Below is a small trained network, with its code and all its weights. Each question gives an input and a target symbol and asks what happens when units are switched off, that is, made to give their printed mean instead of their output.

import numpy as np


def w(rows, s, z=0):
    codes = np.array(rows[::2]) - 128.0
    scale = np.full(codes.shape[1], s)
    scale[-1] = z or s
    return codes * scale


def f(y):
    return y / 2 * (1 + np.tanh(0.7978845608 * (y + 0.044715 * y**3)))


def softmax(a):
    e = np.exp(a - a.max(-1, keepdims=True))
    return e / e.sum(-1, keepdims=True)


def log_softmax(a):
    a = a - a.max(-1, keepdims=True)
    return a - np.log(np.exp(a).sum(-1, keepdims=True))


def net(x, mask):
    ids = ['ΞΠβδεζηθμτφω'.index(c) for c in x.split()]
    T = len(ids)
    res = E[ids] + P[:T]
    u = 0
    for l in range(2):
        r = res
        for j in range(3):
            rows = slice(3 * j, 3 * j + 3)
            q, k, v = (r @ M[l][rows].T for M in (Q, K, V))
            z = softmax(np.where(np.tri(T) > 0, q @ k.T / 3**0.5, -1e9)) @ v
            o = O[l][rows]
            res = res + np.where(mask[u + j], z, o[:, -1]) @ o[:, :-1]
        u += 3
        y = f(res @ A[l][:, :-1].T + A[l][:, -1])
        res = res + np.where(mask[u : u + 8], y, B[l][:, -1]) @ B[l][:, :-1]
        u += 8
    return log_softmax(res[-1] @ U[:, :-1].T + U[:, -1])


Q, K, V, O, A, B = {}, {}, {}, {}, {}, {}
E = w([
[106,131,153,143,185,63,145,91,163],'Ξ',
[127,115,126,106,167,99,131,121,93],'Π',
[140,92,136,98,150,102,99,71,153],'β',
[139,128,142,134,158,137,82,65,108],'δ',
[185,82,149,113,108,84,148,55,171],'ε',
[127,125,204,62,145,156,154,150,125],'ζ',
[146,119,116,84,128,164,80,126,84],'η',
[139,79,151,102,91,161,128,117,185],'θ',
[121,174,144,136,102,166,162,179,145],'μ',
[101,145,50,123,130,103,130,214,92],'τ',
[133,125,76,171,61,140,117,128,157],'φ',
[164,185,6,167,92,66,88,156,93],'ω',
],0.015)
P = w([
[200,124,123,119,176,171,152,150,136],'0',
[83,134,59,68,160,119,179,50,145],'1',
[134,75,156,162,127,119,191,133,94],'2',
[149,115,129,137,180,120,59,156,165],'3',
[65,145,68,59,113,121,173,59,133],'4',
[115,86,169,162,84,122,151,130,81],'5',
[152,106,154,133,142,94,24,165,160],'6',
[59,140,89,67,68,109,163,63,113],'7',
[101,83,180,165,42,115,116,138,79],'8',
[150,85,179,125,96,59,6,171,171],'9',
[63,172,115,97,43,47,182,73,113],'10',
[96,109,184,185,37,115,97,113,40],'11',
],0.015)
Q[0] = w([
[121,227,92,82,69,131,169,103,113],'0.h1',
[56,117,145,151,59,109,211,88,48],'0.h1',
[12,154,87,1,118,82,186,17,92],'0.h1',
[161,139,157,251,168,111,116,159,148],'0.h2',
[117,117,67,126,84,113,163,46,172],'0.h2',
[219,126,152,143,162,92,69,130,147],'0.h2',
[140,86,76,125,124,149,102,134,123],'0.h3',
[120,87,102,171,129,142,178,191,113],'0.h3',
[135,139,143,131,124,65,131,166,153],'0.h3',
],0.0096)
K[0] = w([
[86,187,104,124,61,90,116,142,142],'0.h1',
[78,124,153,131,112,65,106,105,90],'0.h1',
[102,116,188,141,11,93,53,158,109],'0.h1',
[175,154,116,141,203,105,152,104,176],'0.h2',
[120,128,175,131,74,120,68,154,144],'0.h2',
[184,129,129,143,179,179,166,137,150],'0.h2',
[125,112,107,120,137,127,145,130,120],'0.h3',
[109,150,111,126,174,141,126,178,153],'0.h3',
[163,109,131,156,148,120,139,180,133],'0.h3',
],0.011)
V[0] = w([
[125,164,233,151,192,215,101,55,125],'0.h1',
[83,241,120,223,60,166,157,158,157],'0.h1',
[170,126,107,202,34,159,133,131,253],'0.h1',
[132,56,83,162,135,121,66,149,200],'0.h2',
[90,173,152,132,125,49,157,100,157],'0.h2',
[157,215,126,183,213,111,193,137,185],'0.h2',
[200,166,201,211,137,84,95,120,87],'0.h3',
[75,117,151,152,84,95,144,69,73],'0.h3',
[193,86,122,163,80,176,202,116,72],'0.h3',
],0.0073)
O[0] = w([
[153,232,166,238,78,169,136,38,139,114],'0.h1',
[81,117,80,201,129,152,135,169,192,2],'0.h1',
[106,15,44,106,49,253,103,112,203,69],'0.h1',
[101,81,146,79,92,143,74,115,69,144],'0.h2',
[99,107,148,191,56,18,143,90,223,130],'0.h2',
[124,94,88,205,149,112,84,114,157,141],'0.h2',
[205,114,69,172,81,162,75,112,196,90],'0.h3',
[113,158,84,158,58,87,177,205,172,137],'0.h3',
[194,84,44,102,170,158,134,126,67,113],'0.h3',
],0.0069,0.0045)
A[0] = w([
[137,113,89,120,121,127,60,148,236,199],'0.n1',
[127,122,164,166,148,254,128,151,89,49],'0.n2',
[206,131,110,173,79,146,149,189,115,160],'0.n3',
[96,218,113,125,86,136,133,62,110,62],'0.n4',
[70,72,161,140,118,141,174,138,64,108],'0.n5',
[103,124,189,152,141,104,155,171,132,3],'0.n6',
[66,71,153,185,119,130,175,76,237,48],'0.n7',
[131,149,173,196,114,186,58,83,104,64],'0.n8',
],0.0082,0.0047)
B[0] = w([
[254,116,134,58,164,165,136,151,173,236],'0.n1',
[53,194,166,161,124,166,118,174,76,137],'0.n2',
[243,98,147,147,139,132,135,139,161,150],'0.n3',
[166,192,13,74,73,61,142,83,171,193],'0.n4',
[89,79,140,211,122,102,80,111,186,251],'0.n5',
[86,88,58,108,126,144,105,115,134,130],'0.n6',
[29,167,114,134,104,190,85,146,53,173],'0.n7',
[114,85,137,124,141,133,59,136,167,208],'0.n8',
],0.0077,0.0033)
Q[1] = w([
[150,157,163,108,159,153,73,103,175],'1.h1',
[185,206,150,119,167,126,69,175,146],'1.h1',
[136,128,175,132,117,86,143,105,81],'1.h1',
[108,150,77,132,67,89,198,93,76],'1.h2',
[175,100,186,251,139,151,103,185,105],'1.h2',
[44,75,128,131,119,123,160,83,120],'1.h2',
[164,173,124,115,101,118,139,141,184],'1.h3',
[167,123,144,131,98,137,188,164,124],'1.h3',
[70,148,97,132,78,123,219,100,68],'1.h3',
],0.011)
K[1] = w([
[139,151,140,124,186,185,127,76,143],'1.h1',
[181,152,102,152,219,174,145,137,84],'1.h1',
[132,101,171,173,131,96,111,75,129],'1.h1',
[92,143,192,108,40,85,100,161,161],'1.h2',
[99,118,128,141,199,143,146,53,141],'1.h2',
[121,126,129,169,83,72,93,147,157],'1.h2',
[178,153,158,123,119,135,167,132,119],'1.h3',
[141,151,134,71,140,108,168,122,124],'1.h3',
[96,124,155,103,11,44,98,174,133],'1.h3',
],0.011)
V[1] = w([
[161,92,122,143,119,209,107,133,166],'1.h1',
[178,184,98,13,138,74,128,127,52],'1.h1',
[94,196,98,94,155,181,178,127,68],'1.h1',
[83,143,231,67,122,174,120,168,134],'1.h2',
[137,185,170,164,155,122,205,231,201],'1.h2',
[151,196,1,195,134,119,75,223,37],'1.h2',
[163,111,77,110,131,96,231,121,178],'1.h3',
[230,100,98,125,157,160,142,108,108],'1.h3',
[160,79,208,114,106,150,197,156,106],'1.h3',
],0.0081)
O[1] = w([
[185,155,105,63,89,170,128,116,152,69],'1.h1',
[90,115,156,125,97,99,85,96,149,248],'1.h1',
[101,72,105,140,57,131,179,150,188,144],'1.h1',
[96,133,215,97,136,189,230,103,145,124],'1.h2',
[104,127,99,232,127,118,244,117,146,3],'1.h2',
[133,162,81,111,56,2,159,248,151,117],'1.h2',
[205,143,84,138,237,74,169,42,75,106],'1.h3',
[151,122,149,127,57,86,132,81,115,179],'1.h3',
[105,63,106,113,109,104,229,86,86,97],'1.h3',
],0.0083,0.0051)
A[1] = w([
[76,161,67,148,161,101,180,114,137,102],'1.n1',
[219,94,133,120,71,112,100,76,140,191],'1.n2',
[80,170,179,151,182,98,117,98,120,73],'1.n3',
[138,140,119,164,124,146,213,54,166,141],'1.n4',
[131,100,99,119,80,120,163,217,115,3],'1.n5',
[93,98,120,189,161,121,129,176,111,30],'1.n6',
[150,107,174,231,131,114,83,131,139,245],'1.n7',
[222,111,135,129,255,83,95,89,123,141],'1.n8',
],0.0088,0.0051)
B[1] = w([
[132,102,169,165,106,122,181,185,108,162],'1.n1',
[63,177,97,168,182,163,158,127,87,236],'1.n2',
[164,157,143,88,50,133,97,179,135,203],'1.n3',
[129,161,168,180,214,193,106,83,254,152],'1.n4',
[141,123,174,118,181,54,73,37,171,175],'1.n5',
[131,184,124,80,87,170,66,6,102,151],'1.n6',
[120,116,159,87,180,148,180,184,98,214],'1.n7',
[161,82,103,154,56,143,147,134,139,253],'1.n8',
],0.009,0.016)
U = w([
[227,28,168,173,108,160,119,199,115,249],'Ξ',
[51,90,153,166,117,116,173,161,27,230],'Π',
[86,152,170,123,217,152,63,70,93,95],'β',
[94,197,121,139,107,179,52,189,155,66],'δ',
[101,86,100,194,70,160,73,73,118,77],'ε',
[75,105,115,211,85,173,142,147,161,143],'ζ',
[135,79,145,151,4,154,81,109,154,2],'η',
[97,45,50,73,71,206,135,181,174,139],'θ',
[191,148,149,150,134,146,108,117,178,86],'μ',
[157,70,131,125,182,99,59,122,161,76],'τ',
[190,208,130,23,131,140,205,133,106,84],'φ',
[149,175,94,190,30,137,90,121,128,70],'ω',
],0.0049,0.0047)

Each question gives the input, a string of symbols that net reads in full, and the target symbol t.
The units are the heads (3 rows each of Q, K, V and O) and the neurons (one row each of A and B). Each row of codes is followed by its name. A weight is (code - 128) times the scale printed after its matrix; where a second scale follows, it is the last column's (O, A, B and U).
mask holds one flag per unit, layer by layer, with each layer's heads first. A switched-off unit (its flag False) gives its mean, the last column of its rows in O or B, instead of its output. The means were averaged over made-up inputs and are rounded, as every weight is.
A unit's drop is (log p(t) with every unit on - log p(t) with that unit switched off) / (log p(t) with every unit on - log p(t) with every unit switched off).
The circuit of an input: a set's keep is (log p(t) with only the set's units on - log p(t) with every unit switched off) / (log p(t) with every unit on - log p(t) with every unit switched off). Starting from the 12 units with the biggest drops (on a tie, the unit counted first), units are removed one at a time, each time the one whose removal leaves the highest keep (on an exact tie, the one counted first), for as long as the keep stays at least 0.8.
circuit, biggest first: the units of the circuit, biggest drop first
most important unit: the unit with the biggest drop
top k neurons: the k neurons with the biggest drops, biggest first
which heads matter: for each layer, one digit per head in row order, 1 if its drop is at least 0.15 and else 0, layers parted by /
input δ θ Ξ φ φ θ Ξ θ, target β: circuit, biggest first -> (1.h2, 0.h2, 1.n8)
input Ξ Ξ η ε δ η β η η Ξ Π, target φ: circuit, biggest first -> (0.h2, 0.n4)
input Ξ Ξ τ β Ξ τ ω, target Ξ: top 4 neurons -> (1.n8, 1.n7, 0.n1, 0.n3)
input Ξ Π β β ζ τ Ξ θ τ φ η, target θ: most important unit -> 0.h1
input δ τ η Π δ, target φ: circuit, biggest first -> (0.h1, 0.h2, 0.n4)
input δ φ τ Π θ θ δ δ δ τ, target δ: which heads matter -> 101 / 001
input φ μ η δ, target φ: top 2 neurons -> (0.n1, 0.n2)
input η ζ φ Π η Ξ Ξ τ φ ε Ξ, target θ: which heads matter -> 100 / 000
input β τ β η, target β: circuit, biggest first -> (1.h2, 0.h1, 0.h3)
input ζ φ Ξ δ, target ζ: top 2 neurons -> (0.n2, 1.n4)
input ε δ μ φ η Ξ τ Π Ξ ω δ, target τ: circuit, biggest first -> (0.h1, 1.h2, 1.n5)
input δ θ δ δ Π δ τ Ξ τ ε, target δ: which heads matter -> 111 / 001
input θ μ β β Ξ Π Ξ Ξ ω ε θ, target τ: circuit, biggest first -> (0.h1, 1.n5, 1.h2)
input η Π ω δ θ Ξ δ δ δ δ, target η: which heads matter -> 011 / 111
input ζ τ Ξ τ δ η β Ξ, target φ: circuit, biggest first -> (0.h2, 0.n4)
input τ ε τ β Ξ Ξ δ β τ δ, target τ: which heads matter -> 111 / 010
input η η δ θ ε, target β: which heads matter -> 100 / 010
input ω Ξ δ φ δ Π ε Ξ φ, target Π: most important unit -> 1.n2
input τ φ ε τ, target τ: circuit, biggest first -> (1.n5, 1.h2, 0.h1, 0.h2)
input β η τ θ, target β: most important unit -> 1.h2
input η Π τ δ δ, target Π: which heads matter -> 100 / 010
input τ Ξ δ Ξ, target τ: which heads matter -> 111 / 010
input Ξ η μ τ Ξ, target Π: circuit, biggest first -> (1.n1, 1.h2)
input Ξ μ δ ζ β φ τ Π Π δ, target Ξ: top 3 neurons -> (1.n8, 1.n7, 0.n1)
input Ξ τ μ δ Ξ τ μ ω, target τ: which heads matter -> 100 / 010
input δ δ η Ξ Ξ ε θ, target δ: top 2 neurons -> (1.n2, 0.n8)
input φ δ β β τ δ μ, target φ: most important unit -> 0.h1
input Π φ ζ η Ξ δ Ξ, target Π: which heads matter -> 100 / 101
input μ Ξ Ξ Ξ Ξ Ξ μ δ, target ζ: which heads matter -> 100 / 010
input θ Ξ τ, target Ξ: which heads matter -> 000 / 111
